Below are the code and all the weights of a small trained network. Each question names an input and a class and asks about switching units off, where a switched-off unit gives its printed mean instead of its output.

import numpy as np


def w(rows, s, z=0):
    codes = np.array(rows[::2]) - 128.0
    scale = np.full(codes.shape[1], s)
    scale[-1] = z or s
    return codes * scale


def norm(h):
    return h / np.sqrt((h * h).mean(-1, keepdims=True) + 1e-5)


def f(y):
    return y / 2 * (1 + np.tanh(0.7978845608 * (y + 0.044715 * y**3)))


def log_softmax(a):
    a = a - a.max(-1, keepdims=True)
    return a - np.log(np.exp(a).sum(-1, keepdims=True))


def net(x, mask):
    res = np.array(x, float).reshape(1, 2) / 4 @ E
    u = 0
    for l in range(4):
        y = f(norm(res) @ A[l][:, :-1].T + A[l][:, -1])
        res = res + np.where(mask[u : u + 7], y, B[l][:, -1]) @ B[l][:, :-1]
        u += 7
    return log_softmax(norm(res)[-1] @ U[:, :-1].T + U[:, -1])


A, B = {}, {}
E = w([
[113,10,35,211,177,252,43,223,207,60,126,157],'x0',
[112,26,121,111,3,56,133,2,138,75,228,190],'x1',
],0.0087)
A[0] = w([
[128,91,88,119,135,168,86,143,134,99,133,139,212],'0.n1',
[109,84,86,149,74,118,99,73,161,80,183,173,212],'0.n2',
[145,170,162,136,97,74,208,121,126,130,145,124,232],'0.n3',
[44,132,150,168,141,114,148,135,184,160,173,148,4],'0.n4',
[177,254,74,88,158,188,46,145,106,83,93,133,167],'0.n5',
[147,72,141,148,136,105,218,182,107,142,93,138,185],'0.n6',
[80,68,144,170,137,148,142,172,168,124,138,143,180],'0.n7',
],0.0062,0.0021)
B[0] = w([
[132,213,123,51,100,132,69,57,95,143,138,118,204],'0.n1',
[79,103,191,168,198,117,189,217,155,204,101,90,254],'0.n2',
[74,170,101,84,153,189,2,84,115,148,105,142,217],'0.n3',
[191,138,50,139,125,93,139,73,94,124,116,203,117],'0.n4',
[59,85,241,137,111,119,166,184,177,181,159,40,213],'0.n5',
[103,146,133,143,121,148,111,109,164,147,141,83,142],'0.n6',
[111,208,154,76,101,138,62,70,91,118,131,112,195],'0.n7',
],0.0071,0.0069)
A[1] = w([
[128,70,134,126,69,133,116,106,153,96,172,106,52],'1.n1',
[115,7,116,152,60,99,140,79,159,91,202,158,48],'1.n2',
[127,29,69,164,110,186,74,134,169,66,160,153,49],'1.n3',
[119,63,96,136,155,118,133,130,125,132,76,177,145],'1.n4',
[177,105,105,148,77,118,164,116,139,88,146,109,4],'1.n5',
[135,130,124,119,125,112,133,116,121,125,127,133,38],'1.n6',
[76,93,111,114,134,146,61,89,137,136,135,154,183],'1.n7',
],0.018,0.0027)
B[1] = w([
[157,132,118,155,136,121,168,148,116,138,110,143,176],'1.n1',
[85,102,195,157,148,87,208,173,122,172,100,154,231],'1.n2',
[134,172,96,69,112,170,24,78,117,113,144,100,242],'1.n3',
[149,141,135,136,96,135,145,119,151,107,151,77,148],'1.n4',
[108,107,160,156,138,119,135,132,146,136,145,122,127],'1.n5',
[138,141,75,147,185,97,120,113,72,121,106,254,128],'1.n6',
[107,104,144,136,128,132,127,145,147,134,138,117,251],'1.n7',
],0.018,0.015)
A[2] = w([
[155,193,126,61,78,54,134,6,74,125,144,138,54],'2.n1',
[129,177,143,61,76,108,92,56,78,121,118,143,233],'2.n2',
[62,96,190,125,73,125,123,85,163,162,189,69,196],'2.n3',
[152,91,98,127,144,104,134,85,96,137,139,171,73],'2.n4',
[178,118,76,126,90,97,152,72,123,83,127,140,114],'2.n5',
[152,112,87,105,148,105,158,82,106,125,118,168,7],'2.n6',
[158,166,161,82,25,39,178,5,91,136,169,126,141],'2.n7',
],0.015,0.0013)
B[2] = w([
[101,167,102,88,160,150,6,117,127,107,160,115,180],'2.n1',
[161,133,102,96,128,116,94,111,171,49,137,87,196],'2.n2',
[155,120,97,145,121,92,151,111,112,95,142,186,252],'2.n3',
[142,143,68,184,140,133,163,87,132,146,180,90,133],'2.n4',
[101,151,151,143,112,121,145,119,145,150,148,118,128],'2.n5',
[158,152,96,145,148,113,133,98,132,146,145,103,133],'2.n6',
[85,115,159,57,77,190,12,106,155,117,148,71,174],'2.n7',
],0.012,0.021)
A[3] = w([
[192,110,88,97,77,138,148,121,134,67,99,107,151],'3.n1',
[170,199,84,172,252,200,141,230,118,176,39,70,26],'3.n2',
[191,159,122,157,179,176,194,194,151,131,41,49,87],'3.n3',
[240,99,19,156,129,88,190,108,95,49,99,226,2],'3.n4',
[148,163,68,102,126,147,138,36,83,188,124,98,81],'3.n5',
[99,71,136,104,130,113,117,122,110,148,106,161,231],'3.n6',
[127,77,68,113,114,204,65,81,113,166,128,128,240],'3.n7',
],0.014,0.00096)
B[3] = w([
[107,181,170,167,197,63,117,142,123,124,190,150,154],'3.n1',
[65,55,208,172,113,68,226,162,125,183,138,202,244],'3.n2',
[81,119,199,128,166,47,185,145,123,149,98,159,218],'3.n3',
[205,171,15,254,209,187,103,157,137,75,176,178,210],'3.n4',
[89,34,122,144,99,145,71,111,166,88,185,178,160],'3.n5',
[169,181,148,133,214,117,183,198,161,112,67,72,166],'3.n6',
[161,182,148,60,116,48,133,56,116,87,125,95,248],'3.n7',
],0.0088,0.011)
U = w([
[64,94,218,134,148,73,197,179,147,180,118,160,188],'0',
[119,160,125,23,102,141,2,73,160,77,159,74,185],'1',
[195,142,39,212,175,144,140,150,149,80,172,181,135],'2',
[175,86,47,103,34,202,187,82,102,167,58,63,13],'3',
[193,89,66,80,50,203,163,125,118,185,82,96,4],'4',
],0.0093,0.0039)

Each question gives the input, the list of numbers given to net, and the class t.
The units are the neurons (one row each of A and B). Each row of codes is followed by its name. A weight is (code - 128) times the scale printed after its matrix; where a second scale follows, it is the last column's (A, B and U).
mask holds one flag per neuron, layer by layer. A switched-off neuron (its flag False) gives its mean, the last column of its row in B, instead of its output. The means were averaged over made-up inputs and are rounded, as every weight is.
A unit's drop is (log p(t) with every unit on - log p(t) with that unit switched off) / (log p(t) with every unit on - log p(t) with every unit switched off).
most important unit: the unit with the biggest drop
top k neurons: the k neurons with the biggest drops, biggest first
top k neurons in layer l: the k neurons of layer l with the biggest drops, biggest first
drop of u: that unit's drop, to one decimal
input [-5,5], class 0: top 3 neurons -> (1.n3 0.n1 0.n7)
input [-1,-3], class 2: top 2 neurons in layer 1 -> (1.n2 1.n1)
input [-2,3], class 2: most important unit -> 0.n3
input [-3,-3], class 2: top 2 neurons in layer 0 -> (0.n2 0.n1)
input [-3,-2], class 2: top 3 neurons -> (0.n3 1.n3 1.n2)
input [-3,3], class 2: top 3 neurons in layer 1 -> (1.n3 1.n7 1.n2)
input [0,1], class 2: top 3 neurons in layer 1 -> (1.n2 1.n3 1.n1)
input [0,-3], class 2: top 3 neurons in layer 1 -> (1.n2 1.n1 1.n3)
input [1,-4], class 0: top 2 neurons -> (1.n3 2.n7)
input [2,-1], class 2: top 2 neurons -> (1.n3 2.n3)
input [-7,8], class 0: top 2 neurons -> (1.n2 1.n3)
input [2,1], class 2: top 3 neurons -> (1.n3 1.n2 2.n3)
input [2,0], class 2: top 3 neurons -> (1.n3 2.n3 1.n2)
input [8,8], class 0: top 3 neurons -> (1.n2 0.n3 1.n1)
input [3,-5], class 0: drop of 1.n3 -> 2.4
input [4,-6], class 0: drop of 1.n3 -> 0.1
input [6,7], class 0: drop of 1.n2 -> 2.8
